Here is a tiny trained network, its code and every weight. The questions are about switching its units off for an input and a class, where a switched-off unit gives its printed mean instead of its output.

import numpy as np


def w(rows, s, z=0):
    codes = np.array(rows[::2]) - 128.0
    scale = np.full(codes.shape[1], s)
    scale[-1] = z or s
    return codes * scale


def norm(h):
    return h / np.sqrt((h * h).mean(-1, keepdims=True) + 1e-5)


def f(y):
    return np.maximum(y, 0)


def log_softmax(a):
    a = a - a.max(-1, keepdims=True)
    return a - np.log(np.exp(a).sum(-1, keepdims=True))


def net(x, mask):
    res = np.array(x, float).reshape(1, 3) / 4 @ E
    u = 0
    for l in range(2):
        y = f(norm(res) @ A[l][:, :-1].T + A[l][:, -1])
        res = res + np.where(mask[u : u + 8], y, B[l][:, -1]) @ B[l][:, :-1]
        u += 8
    return log_softmax(norm(res)[-1] @ U[:, :-1].T + U[:, -1])


A, B = {}, {}
E = w([
[192,182,173,136,232],'x0',
[227,56,229,96,72],'x1',
[2,77,153,146,170],'x2',
],0.0079)
A[0] = w([
[2,137,107,153,181,4],'0.n1',
[92,109,177,199,145,97],'0.n2',
[141,190,84,108,166,122],'0.n3',
[142,115,142,110,227,165],'0.n4',
[224,203,128,143,98,169],'0.n5',
[130,138,194,164,233,153],'0.n6',
[161,212,61,113,147,137],'0.n7',
[113,77,61,102,68,94],'0.n8',
],0.0089,0.0029)
B[0] = w([
[124,91,189,142,251,226],'0.n1',
[19,148,171,151,203,170],'0.n2',
[137,163,3,228,41,190],'0.n3',
[226,71,133,122,49,202],'0.n4',
[153,146,115,173,194,255],'0.n5',
[105,216,82,162,61,225],'0.n6',
[165,178,152,242,151,216],'0.n7',
[58,41,11,165,2,196],'0.n8',
],0.0074,0.0059)
A[1] = w([
[188,150,108,118,119,50],'1.n1',
[88,100,141,74,189,119],'1.n2',
[225,152,149,173,129,63],'1.n3',
[90,92,250,165,132,1],'1.n4',
[211,102,133,100,154,54],'1.n5',
[127,58,121,130,67,107],'1.n6',
[86,175,225,151,133,127],'1.n7',
[55,172,137,206,138,130],'1.n8',
],0.011,0.002)
B[1] = w([
[147,43,182,93,115,183],'1.n1',
[162,225,254,82,249,162],'1.n2',
[118,176,177,55,120,255],'1.n3',
[112,208,160,65,88,192],'1.n4',
[191,18,31,34,197,177],'1.n5',
[52,97,113,175,10,195],'1.n6',
[42,102,83,32,121,182],'1.n7',
[165,53,142,148,158,240],'1.n8',
],0.0077,0.0072)
U = w([
[226,110,165,6,113,183],'0',
[218,232,111,219,107,139],'1',
[123,109,101,156,162,70],'2',
[109,133,80,184,92,75],'3',
[129,162,90,72,116,2],'4',
[44,112,182,92,217,180],'5',
[74,132,187,17,77,159],'6',
[86,54,99,134,6,215],'7',
],0.013,0.0054)

Each question gives the input, the list of numbers given to net, and the class t.
The units are the neurons (one row each of A and B). Each row of codes is followed by its name. A weight is (code - 128) times the scale printed after its matrix; where a second scale follows, it is the last column's (A, B and U).
mask holds one flag per neuron, layer by layer. A switched-off neuron (its flag False) gives its mean, the last column of its row in B, instead of its output. The means were averaged over made-up inputs and are rounded, as every weight is.
A unit's drop is (log p(t) with every unit on - log p(t) with that unit switched off) / (log p(t) with every unit on - log p(t) with every unit switched off).
The circuit of an input: a set's keep is (log p(t) with only the set's units on - log p(t) with every unit switched off) / (log p(t) with every unit on - log p(t) with every unit switched off). Starting from the 12 units with the biggest drops (on a tie, the unit counted first), units are removed one at a time, each time the one whose removal leaves the highest keep (on an exact tie, the one counted first), for as long as the keep stays at least 0.8.
units of the circuit, in order: the units of the circuit, biggest drop first
k most important neurons: the k neurons with the biggest drops, biggest first
k most important neurons of layer l: the k neurons of layer l with the biggest drops, biggest first
drop when u is switched off: that unit's drop, to one decimal
input [0,3,4], class 6: units of the circuit, in order => 1.n4
input [4,-4,1], class 1: units of the circuit, in order => 0.n3, 0.n4
input [4,2,3], class 6: 3 most important neurons => 0.n8, 0.n4, 0.n3
input [-7,-4,6], class 5: 3 most important neurons => 0.n1, 1.n2, 0.n3
input [2,1,2], class 6: 3 most important neurons => 0.n8, 0.n3, 1.n7
input [6,2,5], class 6: 3 most important neurons => 0.n4, 0.n6, 1.n7
input [-1,2,4], class 5: 3 most important neurons of layer 0 => 0.n2, 0.n4, 0.n1
input [0,6,7], class 6: 2 most important neurons => 1.n4, 0.n1
input [-8,-3,8], class 5: 2 most important neurons => 0.n1, 1.n2
input [3,4,4], class 6: drop when 0.n8 is switched off => 0.4
input [-3,-4,2], class 5: drop when 0.n1 is switched off => 1.0
input [-1,1,4], class 5: drop when 1.n4 is switched off => -0.1
